Below is a small trained network, with its code and all its weights. Each question gives an input and a class and asks what happens when units are switched off, that is, made to give their printed mean instead of their output.

import numpy as np


def w(rows, s, z=0):
    codes = np.array(rows[::2]) - 128.0
    scale = np.full(codes.shape[1], s)
    scale[-1] = z or s
    return codes * scale


def norm(h):
    return h / np.sqrt((h * h).mean(-1, keepdims=True) + 1e-5)


def f(y):
    return y / 2 * (1 + np.tanh(0.7978845608 * (y + 0.044715 * y**3)))


def log_softmax(a):
    a = a - a.max(-1, keepdims=True)
    return a - np.log(np.exp(a).sum(-1, keepdims=True))


def net(x, mask):
    res = np.array(x, float).reshape(1, 8) / 4 @ E
    u = 0
    for l in range(3):
        y = f(norm(res) @ A[l][:, :-1].T + A[l][:, -1])
        res = res + np.where(mask[u : u + 13], y, B[l][:, -1]) @ B[l][:, :-1]
        u += 13
    return log_softmax(norm(res)[-1] @ U[:, :-1].T + U[:, -1])


A, B = {}, {}
E = w([
[129,128,128,128,128,128,128],'x0',
[116,95,86,93,171,130,254],'x1',
[128,129,130,128,127,130,130],'x2',
[153,123,186,136,210,125,115],'x3',
[128,127,126,127,129,132,126],'x4',
[127,127,127,128,129,125,126],'x5',
[130,130,131,130,127,127,129],'x6',
[138,34,174,103,88,167,124],'x7',
],0.018)
A[0] = w([
[124,123,124,152,129,134,146,119],'0.n0',
[130,73,106,117,150,124,225,48],'0.n1',
[148,117,61,136,161,97,69,113],'0.n2',
[106,150,121,113,130,121,146,115],'0.n3',
[117,106,139,129,114,128,108,114],'0.n4',
[123,131,133,147,104,136,116,116],'0.n5',
[132,122,125,103,135,138,109,99],'0.n6',
[118,230,78,131,176,129,159,117],'0.n7',
[135,172,95,147,127,108,118,97],'0.n8',
[130,115,141,119,112,128,112,128],'0.n9',
[121,255,103,131,149,129,120,172],'0.n10',
[129,127,78,121,175,126,209,101],'0.n11',
[118,143,56,124,23,130,143,244],'0.n12',
],0.027,0.011)
B[0] = w([
[146,134,103,90,147,159,122,131],'0.n0',
[131,203,169,121,112,198,238,215],'0.n1',
[74,129,168,109,129,130,157,154],'0.n2',
[191,228,106,135,106,179,91,143],'0.n3',
[162,98,110,174,120,120,109,150],'0.n4',
[219,40,108,130,113,123,170,147],'0.n5',
[120,160,138,170,116,127,119,128],'0.n6',
[147,68,104,174,132,60,34,213],'0.n7',
[156,236,124,129,85,137,151,163],'0.n8',
[153,101,135,178,105,109,122,150],'0.n9',
[126,163,145,73,150,209,254,227],'0.n10',
[143,131,62,113,178,48,55,212],'0.n11',
[30,116,45,129,15,140,121,251],'0.n12',
],0.027,0.021)
A[1] = w([
[113,160,199,90,133,171,139,118],'1.n0',
[129,127,81,116,157,164,170,78],'1.n1',
[135,129,173,115,254,118,169,150],'1.n2',
[168,161,135,107,102,115,109,119],'1.n3',
[153,152,158,136,190,158,134,173],'1.n4',
[31,122,168,75,161,191,242,154],'1.n5',
[94,128,68,128,162,21,53,142],'1.n6',
[68,100,161,208,126,58,105,119],'1.n7',
[128,129,217,132,140,143,18,88],'1.n8',
[250,123,208,112,201,107,156,254],'1.n9',
[84,92,124,84,115,79,118,92],'1.n10',
[117,125,96,112,151,152,166,106],'1.n11',
[175,74,187,150,214,96,140,87],'1.n12',
],0.022,0.0046)
B[1] = w([
[82,120,46,220,194,95,121,170],'1.n0',
[140,153,170,126,75,66,137,174],'1.n1',
[69,97,154,189,175,188,74,193],'1.n2',
[84,114,111,140,122,106,145,133],'1.n3',
[81,92,133,175,157,138,106,171],'1.n4',
[108,155,125,131,185,172,231,251],'1.n5',
[109,135,49,101,128,146,32,171],'1.n6',
[213,108,104,214,61,146,144,155],'1.n7',
[173,170,177,114,70,66,155,154],'1.n8',
[136,161,253,198,202,132,107,215],'1.n9',
[152,119,134,135,204,171,122,138],'1.n10',
[147,153,170,120,89,75,134,168],'1.n11',
[196,213,98,76,96,50,164,166],'1.n12',
],0.036,0.022)
A[2] = w([
[136,127,139,67,93,94,94,119],'2.n0',
[182,151,53,83,153,121,181,43],'2.n1',
[100,165,228,46,52,194,134,88],'2.n2',
[132,104,72,123,181,126,180,12],'2.n3',
[85,96,93,59,90,79,113,25],'2.n4',
[171,85,81,120,82,175,87,41],'2.n5',
[133,81,116,164,198,113,82,67],'2.n6',
[122,119,161,36,88,105,229,3],'2.n7',
[111,5,143,150,114,115,76,119],'2.n8',
[80,55,138,170,118,92,60,48],'2.n9',
[115,143,103,151,90,152,159,97],'2.n10',
[81,125,120,139,113,79,173,85],'2.n11',
[143,121,190,124,140,71,38,27],'2.n12',
],0.031,0.0029)
B[2] = w([
[88,142,149,153,152,70,123,145],'2.n0',
[41,76,109,100,88,84,145,200],'2.n1',
[114,124,141,145,126,159,190,189],'2.n2',
[108,104,177,155,35,105,53,187],'2.n3',
[164,213,204,205,182,73,162,203],'2.n4',
[89,109,194,136,200,31,131,219],'2.n5',
[113,98,116,40,132,197,109,201],'2.n6',
[103,61,79,84,31,175,141,229],'2.n7',
[168,3,137,126,161,84,129,177],'2.n8',
[185,61,131,86,205,132,108,184],'2.n9',
[178,77,125,62,157,160,118,253],'2.n10',
[187,120,150,60,110,181,80,211],'2.n11',
[184,133,51,135,11,206,99,207],'2.n12',
],0.04,0.013)
U = w([
[70,113,87,52,54,154,202,218],'0',
[96,194,179,186,204,184,170,223],'1',
[166,39,132,116,160,52,119,152],'2',
[232,201,152,186,71,88,121,4],'3',
[69,231,52,98,121,7,86,11],'4',
[146,169,65,97,166,180,12,95],'5',
],0.018,0.0016)

Each question gives the input, the list of numbers given to net, and the class t.
The units are the neurons (one row each of A and B). Each row of codes is followed by its name. A weight is (code - 128) times the scale printed after its matrix; where a second scale follows, it is the last column's (A, B and U).
mask holds one flag per neuron, layer by layer. A switched-off neuron (its flag False) gives its mean, the last column of its row in B, instead of its output. The means were averaged over made-up inputs and are rounded, as every weight is.
A unit's drop is (log p(t) with every unit on - log p(t) with that unit switched off) / (log p(t) with every unit on - log p(t) with every unit switched off).
The circuit of an input: a set's keep is (log p(t) with only the set's units on - log p(t) with every unit switched off) / (log p(t) with every unit on - log p(t) with every unit switched off). Starting from the 12 units with the biggest drops (on a tie, the unit counted first), units are removed one at a time, each time the one whose removal leaves the highest keep (on an exact tie, the one counted first), for as long as the keep stays at least 0.8.
circuit, biggest first: the units of the circuit, biggest drop first
most important unit: the unit with the biggest drop
top k neurons: the k neurons with the biggest drops, biggest first
k most important neurons of layer l: the k neurons of layer l with the biggest drops, biggest first
drop when u is switched off: that unit's drop, to one decimal
input [2,3,-5,2,-5,-2,8,4], class 1: circuit, biggest first	(0.n12)
input [-4,-1,4,3,6,-1,6,4], class 3: top 2 neurons	(0.n12, 0.n1)
input [-3,6,-2,7,3,-5,3,-3], class 5: top 2 neurons	(0.n11, 0.n12)
input [5,3,-3,1,5,8,8,-4], class 5: top 3 neurons	(0.n7, 0.n12, 0.n11)
input [-6,3,-1,1,0,2,-1,-8], class 5: 4 most important neurons of layer 0	(0.n7, 0.n12, 0.n11, 0.n10)
input [2,2,-8,5,-1,-4,-2,-6], class 5: top 2 neurons	(0.n7, 0.n12)
input [7,2,-6,-1,-8,-8,0,-6], class 4: 3 most important neurons of layer 0	(0.n7, 0.n11, 0.n10)
input [5,0,-2,-3,5,-8,7,8], class 2: top 2 neurons	(0.n10, 0.n1)
input [2,1,-5,8,8,-3,-8,0], class 5: top 3 neurons	(0.n10, 0.n1, 0.n12)
input [-7,-4,-1,4,-5,-1,7,7], class 3: top 2 neurons	(0.n12, 0.n10)
input [4,6,-4,-2,-5,-5,2,-1], class 4: top 3 neurons	(0.n11, 0.n10, 0.n1)
input [1,7,-7,2,-7,6,-2,-4], class 5: top 3 neurons	(0.n11, 0.n12, 0.n7)
input [3,8,4,1,1,4,-8,3], class 1: top 2 neurons	(0.n12, 0.n1)
input [-1,5,4,7,-5,-5,1,-1], class 5: most important unit	0.n11
input [-3,-1,-7,-8,3,2,-8,2], class 2: top 2 neurons	(0.n10, 0.n1)
input [2,-1,6,-3,-6,-1,8,1], class 2: 2 most important neurons of layer 0	(0.n10, 0.n1)
input [6,5,-4,5,3,-5,-3,-1], class 5: 2 most important neurons of layer 0	(0.n11, 0.n12)
input [-6,-3,4,1,-6,8,-8,6], class 3: drop when 0.n12 is switched off	1.3
input [-7,4,-8,3,-3,-8,-1,7], class 1: drop when 0.n12 is switched off	5.1
input [-5,7,6,-7,0,-2,4,-2], class 4: circuit, biggest first	(0.n11)
input [5,2,6,-6,3,-6,7,-6], class 4: drop when 0.n7 is switched off	0.8
input [-5,0,2,7,-1,-2,3,4], class 3: 4 most important neurons of layer 0	(0.n1, 0.n10, 0.n12, 0.n11)
